Below is a small trained network, with its code and all its weights. Each question gives an input and a class and asks what happens when units are switched off, that is, made to give their printed mean instead of their output.

import numpy as np


def w(rows, s, z=0):
    codes = np.array(rows[::2]) - 128.0
    scale = np.full(codes.shape[1], s)
    scale[-1] = z or s
    return codes * scale


def norm(h):
    return h / np.sqrt((h * h).mean(-1, keepdims=True) + 1e-5)


def f(y):
    return np.maximum(y, 0)


def log_softmax(a):
    a = a - a.max(-1, keepdims=True)
    return a - np.log(np.exp(a).sum(-1, keepdims=True))


def net(x, mask):
    res = np.array(x, float).reshape(1, 3) / 4 @ E
    u = 0
    for l in range(2):
        y = f(norm(res) @ A[l][:, :-1].T + A[l][:, -1])
        res = res + np.where(mask[u : u + 3], y, B[l][:, -1]) @ B[l][:, :-1]
        u += 3
    return log_softmax(norm(res)[-1] @ U[:, :-1].T + U[:, -1])


A, B = {}, {}
E = w([
[253,88,208,42,211],'x0',
[232,166,119,251,92],'x1',
[216,90,38,95,106],'x2',
],0.0046)
A[0] = w([
[75,137,7,175,121,117],'0.n1',
[95,171,123,108,234,166],'0.n2',
[66,64,143,122,55,2],'0.n3',
],0.011,0.0035)
B[0] = w([
[87,43,95,163,169,254],'0.n1',
[159,89,112,148,28,204],'0.n2',
[41,254,117,8,254,167],'0.n3',
],0.0087,0.0059)
A[1] = w([
[90,27,119,95,210,179],'1.n1',
[162,254,193,197,119,4],'1.n2',
[140,161,242,216,107,33],'1.n3',
],0.0063,0.0033)
B[1] = w([
[215,181,149,133,135,253],'1.n1',
[112,184,178,147,135,158],'1.n2',
[121,254,178,204,20,176],'1.n3',
],0.012,0.005)
U = w([
[28,200,62,108,221,153],'0',
[161,233,221,214,48,106],'1',
[117,25,52,232,124,179],'2',
[90,138,148,132,86,2],'3',
[45,152,198,47,74,75],'4',
[253,79,148,41,119,233],'5',
],0.017,0.0068)

Each question gives the input, the list of numbers given to net, and the class t.
The units are the neurons (one row each of A and B). Each row of codes is followed by its name. A weight is (code - 128) times the scale printed after its matrix; where a second scale follows, it is the last column's (A, B and U).
mask holds one flag per neuron, layer by layer. A switched-off neuron (its flag False) gives its mean, the last column of its row in B, instead of its output. The means were averaged over made-up inputs and are rounded, as every weight is.
A unit's drop is (log p(t) with every unit on - log p(t) with that unit switched off) / (log p(t) with every unit on - log p(t) with every unit switched off).
The circuit of an input: a set's keep is (log p(t) with only the set's units on - log p(t) with every unit switched off) / (log p(t) with every unit on - log p(t) with every unit switched off). Starting from all 6 units, units are removed one at a time, each time the one whose removal leaves the highest keep (on an exact tie, the one counted first), for as long as the keep stays at least 0.8.
circuit, biggest first: the units of the circuit, biggest drop first
top k neurons: the k neurons with the biggest drops, biggest first
drop of u: that unit's drop, to one decimal
input [-7,2,0], class 2: circuit, biggest first -> [0.n1]
input [-6,-2,4], class 0: top 3 neurons -> [0.n3 0.n2 1.n1]
input [-6,0,1], class 0: top 2 neurons -> [0.n3 0.n2]
input [4,-4,-8], class 1: top 3 neurons -> [0.n1 0.n3 1.n3]
input [0,3,3], class 2: top 3 neurons -> [0.n3 1.n3 1.n1]
input [-4,1,-5], class 0: circuit, biggest first -> [0.n3 1.n3]
input [8,5,-1], class 1: circuit, biggest first -> [0.n1 0.n3 1.n3]
input [0,5,3], class 2: top 2 neurons -> [1.n1 1.n3]
input [2,-8,-3], class 5: top 2 neurons -> [1.n3 1.n1]
input [-1,0,3], class 2: top 2 neurons -> [0.n1 0.n3]
input [-1,2,4], class 2: top 2 neurons -> [0.n3 0.n1]
input [-4,-2,-7], class 0: top 2 neurons -> [0.n3 1.n3]
input [1,-4,-1], class 5: top 2 neurons -> [1.n3 1.n2]
input [-8,1,-1], class 0: top 2 neurons -> [0.n3 0.n2]
input [-8,7,-5], class 2: top neuron -> [0.n1]
input [-7,-1,2], class 0: top 3 neurons -> [0.n3 0.n2 1.n1]
input [-2,8,6], class 2: drop of 1.n1 -> 0.1
input [-4,-1,-3], class 0: drop of 0.n3 -> 0.8
input [-8,2,-8], class 0: drop of 0.n3 -> 0.3
input [-5,-3,4], class 0: drop of 0.n3 -> 2.9
